Each row is followed by its grade, which names the range that a hidden value of the row falls in. A new part has a new value, new ranges and new names.
[ -25 -248   28  151   -5 -123  -73   -5  -92  117   57  -73  -55    5
   48  -98    1 -158  135   21   13   77   21  104   31  -33   70   20
  -58  167   42 -141 -104   66  -28  -69   88    7  -21  -11  -14    7
  -73   31 -130 -104   83  -12 -132 -148 -113  -53  -52]
q970
[ -84 -142   61   47  -57  -33   -8  140  154  -53  -26   34   28  140
   20   87   37 -112   62  141  -72  178   44  -21   45   68  -68  -25
   28  -26  -11 -101   58  155   87  -21  -61   42   64  -62   -4  -56
  159   32   -8 -105   51  -63  -69 -119  110  -95   28]
q848
[  96   21   15 -150  -33 -264  -67 -152   53  243  -23 -139 -203 -166
  -92  156  228  -78  198  196   43  116  136   40  -13 -217   36  -39
   18  172   66 -210   -2  289  -30  -62   24  274 -157 -200 -120  149
  -36  140  -14 -215   32    7   35 -312 -170  112 -101]
q204
[  16  -11   37  -41   12  -26  -52  -11  -30 -115   56   33   11   50
  -16    1   21   22   94   67    7    4   44   39    3   26   25    0
   -1   23   97   58    2   97   21   59  -29  -33   28   16   65    0
   -1   27  -22  -50  -23  -22  -44  -97  -48  -50  -25]
q970
[  92  105   -3  149  -30 -104  -40   38  112  -58   98 -235 -237 -108
  -41 -145  159  -52  104  110   94   73   59  187  159 -129  156 -104
   35  131  -76 -155 -100   44  -75  -39   67   39   17  -76   90  -71
   96  176  -42 -177   -5  -89 -104 -233 -135  -69 -120]
q803
[-104 -424  355 -207   99   50 -176  -90 -213  301  -95  178  163   57
   72  262   50  -25  183  224  104   69  159 -280 -367 -106  -35  211
 -106  101  218 -206 -243  338  -23 -161 -224   44  -35 -307 -284  252
 -274  -93  -76  -52  122 -162   41   -4 -136  167  214]
q970
[  47   25   51  -68  -90  -47   22  -36   57 -118  -25  -32  -39   37
 -118   70   34   41   17   46  -22   28  -28   33   23   68  -33  -33
  121    1  -37   97   75  121  124   27   -6   77  -23  110  115   36
  106   22   26   32 -110   50   -6  -61   18  -18  -71]
Q487
[ -49  -61  -55 -216 -150  -36   72   41   60  -80  168  -80   10  136
  -79  117   34  119  -11    2   18   93  -15  182  180   98  -31   18
  -93   -7  140    7   39  112  -42   40   41   73   -2  196  202  125
  150   67    3   22  -78   61   31  -83   32 -103  -41]
q970
[  17 -186    5  -21 -121  -44   42   29  164  -74  -53    8  -84  107
  -85   87   66   -4   82  212  -84   37   81   75   99   97  -35   21
   -6  -75   28  -41   34  134   83   46  -62   72  112    2   -9   45
  126   41   22 -154   59  -92  -22   -1   50 -131   31]
q803
[ -11  -41   71   28  -93   15 -147   69  -51 -121   11  -53  -42   -8
  -42  -43   53   14   81   33   61  -49  -34   45  -41  -34   20    1
   42  121   12  -29   -9   90   55  -63 -132  -11   65   57  -30   35
   27    3  -54   37  -83  -43  -36  -40  -71  -52  -98]
q379
[-335 -338   55   47 -110 -137  -64  188  142   78  -20   40   97  212
  113  210  -47  -66  122   52  -45  305   56  -42   41   73 -159  -60
  -16  -50   49 -170   87  144  115   -1  -60   59    6 -143  -83   50
  263   54  -15  -84   54  -72 -160 -155  226 -133   65]
Q487
[-141 -355  -80 -388 -159   -8   59  -66 -109  -90 -108  320  340  298
 -118  381 -132   92  -38   41 -246  -74  -22  -72 -137  272 -311  123
  -95 -168  368  291  362  167  298  174 -123   80   59  379 -119  225
  -17 -252  107  152    1  170   88  163  138 -152   46]
q970
[  61    5   60   85   30  -22  -99   11   -7 -110   12   11  -16   -9
  -43  -31   21  -27   51   93   19   16   21   29  -85   36   55  -14
   77    9   36   27  -20  111   61   34  -32  -48   71   -4   39  -39
   -1    3  -68  -48  -24  -33  -60  -86 -104  -69  -51]
q643
[  97  109  180  193   77  -50  -94 -165 -111 -143 -289   34  -44  -70
  -31 -133  113 -108  209  156  -70 -140   74 -192 -133 -155    6 -103
  349  131 -181  197  141  -68  325   32 -156  -23  -24 -136 -181 -172
  -61   23  156  -22  -24 -141 -243  -94  -74   84  -40]
q803
[  58   72  -39  -57   63  -12  143  -47   66 -174   49   35   16  154
  -30   55   89  -32    5  150 -126  112   92   55  128   79  -16  -21
   33  -84   93  141  157   24   98  140   77   23   70  133  135 -100
   87   61   83  -78   86   26 -105 -163  -53 -111   31]
q803
[ 169  284   92    6  158  116  -67  -21 -202 -242  121    9  127  -39
  -27 -143  101  -53  -15   27   89 -117  -40  -53  -92 -103   85  -61
   95  149   23  148   30  -29   10  -37    5 -119  -20  135  122 -171
 -165  -32   26  123  -91   11  -61 -144 -216   56  -71]
q970
[-239 -159  203  -32 -219  214  188  203  -66 -228 -161  -52   -7  147
  189  -59  151 -182  138  -73 -380 -221  -95 -250  359 -208 -195 -187
  -70  398 -367  -11  175 -249  278 -230  -69  124  -11  270 -318 -209
   31 -108  326   26  171  -73 -126   34  360  127   -4]
q379
[ -29 -100   96  264   59   58  -98  145    8 -128   11   57  -32    7
   63  -25   28 -153   64  106  -73   -9   10  -83  -81   17   17  -79
  -19   51  -73 -108  -46   49   92  -69   40  -58  144    0 -126 -137
  -35  -96  -99 -108  136  -48  -97  -60  -68  -81   -8]
q204
[   5  293   68  154  -70  162  -38  272  284 -577  163  -68 -142   50
  -60  -20   96  253  -50   84  110  -25  -34   26  137   99    2 -239
  165 -213 -231  105   23  -53   58   75  -16 -118  209   87  246 -147
  354   75   37   54 -185 -115  -20    9   93 -171   17]
q970
[-440 -143 -233  330 -205 -142  165 -401  125 -183  265  338 -198  360
  -45  253  -41   51  656  -44  215  227  101   19  353  152 -210   69
 -157    2  -71   14   65  119  262 -141  515  182 -231    6  209  337
  305  -24 -114  -18 -127  414 -260 -309    8   -2  -12]
Q487
[-142 -222   60  132 -235  -35 -234  108  -51 -102   47  -79 -123   -4
  -28  -76   32   55  225  -32  223  -73  -57   43  -18 -120  -55   -7
  -20  200  -67 -166  -74   87    5 -233 -122   37  -17   15  -96  159
   56  -15 -117  113 -180  -14   -8   -4  -22  -54  -90]
q379
[  16  -60  -21    7   93  -77 -141   -8  -64  -29  183   41   51   48
   -5  -25  -59   43   95   73  121   75   88  169  -66   98  135   71
 -106  -30  292  -17 -134  159 -128  120    1 -141   72  -77  154   47
  -39   66 -174 -126   -7  -51  -76 -138 -173 -142  -35]
q379
[-276 -216    7 -528 -203  102   86  132 -130  -47  331   -2  122  309
  129  157   11  164  153 -140  -31  -12  -37  158  425   67  -46  111
 -423  208  271  -59  -47   75 -212  -15  -74   22  -40  209  182  225
   83  114   30   -4   -4  -30   23  -54  205   28    1]
q803
[  7 -57 108 -40  13 -33 -63   6  -3 -37 -13  41 -17   7 -19 101  41 -28
  82  97 -26  17  34 -70 -82  -6 -20 -29   8  46  20 -28  -8 169  57 -21
 -21  54  -4 -25 -44  25 -25 -22 -33 -61  15   0   2 -87 -34  18 -17]
Q487
[  39  -43   60 -258  -21 -179  -51 -130   41  142  -67   25  -67  -71
  -91  286  148   -5  145  195  -15   67  121  -85 -113 -118  -70  -24
    0   48  118  -83   66  317   54   -6  -39  242 -118 -131 -150  184
  -44   27   33 -137   20   30   96 -186  -71   99  -22]
Q487
[ 115   73   37  -33   10   36   -4  -51  -51 -196   17  -27  -50    2
  -78  -67   63   32   28   83   -7  -81   22   75    9   -9   68    1
   32   48   59  122   11   32   55   53  -37  -29   74  134   70  -31
  -31   13   23  -18  -25  -14  -38  -52 -130  -64  -71]
q67
[ -70  358 -124   36 -306  106 -235 -210 -117 -434  113  125 -214   86
 -214   22  204   92  448  -36  256 -163 -164  122  161   22  -18  164
  197  257  -56  176  264  171  314 -137 -243   69   56  200  125  284
  254   91 -104  242 -401  155 -166 -165 -225   87 -368]
q803
[ -36   61   73  -37  153   48 -183 -162 -443 -299  149   96   26 -191
  105 -107  -94  137   76 -272   55 -281 -101  -36 -155 -156   82 -139
  -34  131  122  406  -13 -123  132  165  116 -168    1  332  -28   84
 -296 -165    3  164  -72  117  -73  -62 -236   26 -147]
q379
[-101  -46   75   41   34   39  -61   25  -95 -175   11  -21    9   38
   93 -113  -19  -35   45  -45  -12  100   16   77    7  -68   73    5
    6   83  107  112   -5   10  105   72  -86  -91  119  108   12  -44
   29   21   11  -13   29  -30 -154 -157  -73 -132  -82]
q67
[ -33 -208  373  262  257   52 -247   54 -213  167   25   -4  -67  -73
  244 -159   47 -246  215   89  110  139   89 -161 -212 -181  202   74
  -26  279  -50 -288 -392  164 -119 -211  -59 -113   30 -344 -134  -88
 -249   40 -243 -163  190 -183 -170 -211 -241  140   65]
q848
[-153 -344   24  121 -151   -3   24   49  153 -188 -122   -2 -297   79
   92  -78  -85  -56  105   -5 -267  193   52  207  152  113   58  116
  -84  -25   43   56  -65  172  211  138  -71   36  329  180  -70   60
  176  -13  -99 -237  198   37  -60  -50   55 -284 -100]
q379
[ 217   98   -6  109   92 -136 -135 -147   38  -77  -29  -26  -30  -47
 -198  -48   25   52    8  222  180  102  101  163 -207   83  137   52
  244 -161  167  124   -3  166   57  171  -83  -83   86 -104  180   15
   47  111  -87  -48 -129  -77 -109 -123 -279 -166  -57]
q67
[  13  -63   32  101   13    6  -58   94   27 -110   76  -10  -17   32
   -2  -19   37  -52   27   98    4   42   24   46  -10   29   34  -32
  -22   10   37  -60  -33   79    9   -9   22  -35   99   39   23  -54
   17   -9  -73  -69   43  -33  -52  -86  -80 -112  -16]
q970
[-151 -303   22 -180 -117 -183 -129   -2   -8  225   88  110  265  243
 -114  392   76  129  205  246  246   41   82 -103  -58  111 -217   -2
   41 -113  159 -169  124  141  -28  -44 -105   68 -191 -280    6  266
  127  111   20   74 -154 -198 -112   -4   82   43  206]
q379
[ -62  -56   50 -106 -130   58   97  106   60 -149   46  -25  -13  126
  -21  108   63   -4   -2   11 -125    9  -57   -8  155   58  -95  -56
  -46   68  -65   -2   87   59   87  -59   37  101   17  221   44   -6
  109  -30   53   24    9   63   16  -34  110  -20  -29]
q848
[ 171  -19   89  563  253 -113 -298    9  -35  -72 -127   61  -17 -159
  -23 -213  -55 -199   53  218   54   16   90  -30 -403   38  169  -79
  263  -87   -3    2  -83   57  147  100  -20 -230  186 -243 -108 -242
 -121  -51 -199 -163   71 -152 -240 -101 -298 -188  -45]
q970
[ -27   -1  -27 -227 -132   57   49   32   49 -275  -28  143  146  168
 -137  216  -20  142  -57   60 -141  -83  -33  -20  -21  193 -163  -16
   24 -138  131  237  244  102  213  138  -91   27   92  275   39   55
  115 -117  108   95  -89   78   69   82  115 -122  -21]
q643
[ 128  151  229 -191  119  161  -47  137 -100  -67 -108  -35  231  -25
  -32   56  -15  -14 -260   71 -249  -85  -62  -29 -171  163  148  -23
  120   13  123  150   -3   73  123  210 -239 -171  204   80   20 -186
  -49  -28   66  -71   72 -208  -76   48   -6  -16  -92]
q204
[  84  -75   52  -19    5  -46  -15   88   21 -127    4  -79  -35   28
   -3  -77   84  -26    1  116  -21   16   53   28   21  -75  -20  -70
   33   20   13    8   48   22  -17    1  -38   23   33   73    8  -89
   -8   41   38  -20   21  -52    3  -76  -29 -100   33]
q803
[-318 -121  130  135   58    3 -150  112 -130 -121   42   31   83   47
  241  -63 -123  -83   81 -206  -12  239  -30  -24  -63  -80   16  -57
   -4  121   74   61  -18   39  152   36  -29 -112   62   51  -41  -45
   67  -32  -57   30   28   43 -206 -249   22 -105  -92]
q848
[   3    6 -218   62 -198  -81   84   57   46 -255  140  -87  -11  152
 -120  -99  -33   12   -4  -78  -72  -38 -113  287  290  186  -35  -69
   13   14   24  149  213  -94   94   94  127  -12   38  378  254  -55
  202   40    5   63 -117  121 -119  -52   54 -224 -172]
q379
[  48   99    0  342    4  -64  -63  118   81 -141  184 -230 -252  -75
   44 -278   96 -104  124   13   98   79    4  202  216  -81  189 -133
   25  167 -167 -163 -156  -45 -100  -73  158  -57   44  -33  168 -176
  104  164 -131 -150    3  -60 -177 -244 -124  -94 -129]
q970
[ 133  266  -16  -28   41   43   21   82   31 -263   35  -59  -65   88
  -36  -11  171  -90  -70   92 -168   94  -32   60   85   62    6  -33
  167   27   -6  123  263   51  135   71  -48   46  149  252  119 -184
  130   86    1   30   33   77  -84 -202 -131  -80 -112]
q643
[ 249  170   30 -113   47   42   -1  -39  -35 -143   72    1   86   18
 -181   32  174   26   -2  247  105 -172   34  -16  -32  -13   19  -45
   71    6   48   46   66   36  -37  -19  -42  -14  -25   28  108  -56
  -80   35   79   23  -89 -106    6  -21 -150   28   21]
q67
[-139 -114   72 -139   86  -16  -83    0 -177  -99  161  195   58  149
  173   30  -75   27  289  -43  -78  -78   68  -48   87   55   11   14
 -224  121  179   62  -61   86  -73   87    2 -100  -29  -54   32   18
 -108   24  -77 -140   74  -20  -74 -116   59   53   14]
q848
[ -96  -62   20 -290  -14  -76  -22 -104 -139  -65  144   89   70  193
   48   41  -34  155  255  -19   23  -12   91   84  155   63   10   86
 -122   76  251  137   -5   93  -80  139  -75  -51  -87  -34  177  121
    8  140    5  -52  -71  -33  -76 -122   50   24    9]
q379
[ 151  -54   -4   82   70 -123   28  118   65 -213   36  -88 -172   25
   66 -145  135 -114   10  109 -102   76   61   -4   90 -121  -84 -163
   77   -8 -108   36  163  -30  -26  -11  120  105   11  172   22 -204
  -17   54    9  -10   92   78   33 -172  -51 -114   72]
q643
[-147 -164   65  -20  -27   81  -17  186  -51 -136  131   39   13  116
  139   32   34  -44  103    0 -113  -50    0  -45  130  -12  -46  -70
 -205  124   19  -93  -17   -1  -18  -60   31  -17   75  111  -83  -47
  -18  -49  -18  -73  135  -32  -40  -50   69  -41   25]
q970
[ 104  -39  176  -71   95   49   13  119   12  -84  -67    0  112  -11
    5   21  -17  -59 -146  103 -170  -23    3  -65  -97   65   42  -91
   43  -37   16   71  -31   73   55  105  -52  -68   93   46    5 -157
  -65  -53   58  -99   90 -119    2   11   52  -44   21]
Q487
[ 100  124   21  -47   53   21   69   37   54 -192   14   -9    3   86
  -30   14  101  -45  -44  129 -142   64   39   24   61   58    3  -45
   87  -34   30  114  141   44   96  100   -1   11   98  136   94 -146
   68   43   55  -48   57    4  -60 -131  -48  -82  -13]
q970
[ -30 -111   43   28  -38   -2   13   58   89 -109  -32   -7  -21   91
    9   -8   53  -75   49  129  -67  125   64   57   67   13    5   12
   19   -7   43   -8   30   96   94   37  -75    9  119   20    1  -43
  101   39   26 -106   67  -74  -86 -108   10 -133    0]
q803
[-117 -121    1 -148  -26   16   -5   89  -52  -96  183   23   47  149
   77   45    6   50  109    9  -23   13   47   85  150   31    4   10
 -220   70  188  -34  -32   55  -93   36    1  -37   41   77   63   40
   16   41  -26  -82   57  -30  -40  -94   23  -81    6]
q803
[ -23 -330   88  -11   48 -181 -120 -135 -173  315  -19  -15  -11  -20
   50   30   60 -174  222  125   50  111  118   14  -94 -132   54  106
  -72  198  170 -192 -116  190  -39  -82  -13   83  -92 -181 -152  138
 -186   53 -104 -150  129  -64 -112 -197 -190   50    8]
q379
[-146 -294   29   73 -142  -33  -53    4   30 -147  -47   12 -248   12
   48    0 -109   48  115  -80 -181   49  -11  158   65  124   40   54
  -80   -3   45   87  -72  142  183  132   -3   22  223  199  -60  144
   96  -54 -128 -139   97   72  -36    3   11 -188 -126]
q643
[ -48 -112  259  -17 -189   80 -349  216 -127   16  -97 -129   50 -156
  -82  -17  -40   65   -3  -47  110 -209 -163  -12 -257  -20   86   -5
   61  243  -27 -158 -193  180   37 -148 -364  -88   77  -61 -162  102
  -30  -71 -113   68 -192 -201   29  149   19   33 -203]
q848
[  38  192  201  -54 -122  183 -272  160 -137 -105  -91 -117   45  -88
 -123   -2   35   33  -82  -25  -42 -163 -188   62 -184  113  165   72
  163  228   26   -7  -39  166  159  -19 -401 -118  221   87  -42   -2
   61   -9 -106   66 -143 -147  -80   65 -102   19 -306]
q204
[ -52 -162   18   19 -101  -41  -44  -16   14 -129  -11    4 -147    9
  -20   23  -28   54   98    4  -90  -14    5  104   42   76   19    5
  -27    1   42   73  -17  105  126   93    0   23  123  132  -18   99
   58  -23  -59  -88   27   25  -31  -14  -19 -119  -83]
q970
[ 219  122  130 -216  187   78   90   94    9 -103  -91  -40  190    0
  -22   48   70  -60 -296  196 -281   16   49   -6  -77   84   91  -79
  118 -124  148  196  107   23   92  279 -120  -92  193  118   43 -242
  -48   16  168 -128  171 -188  -47  -37  -31 -100   31]
q379
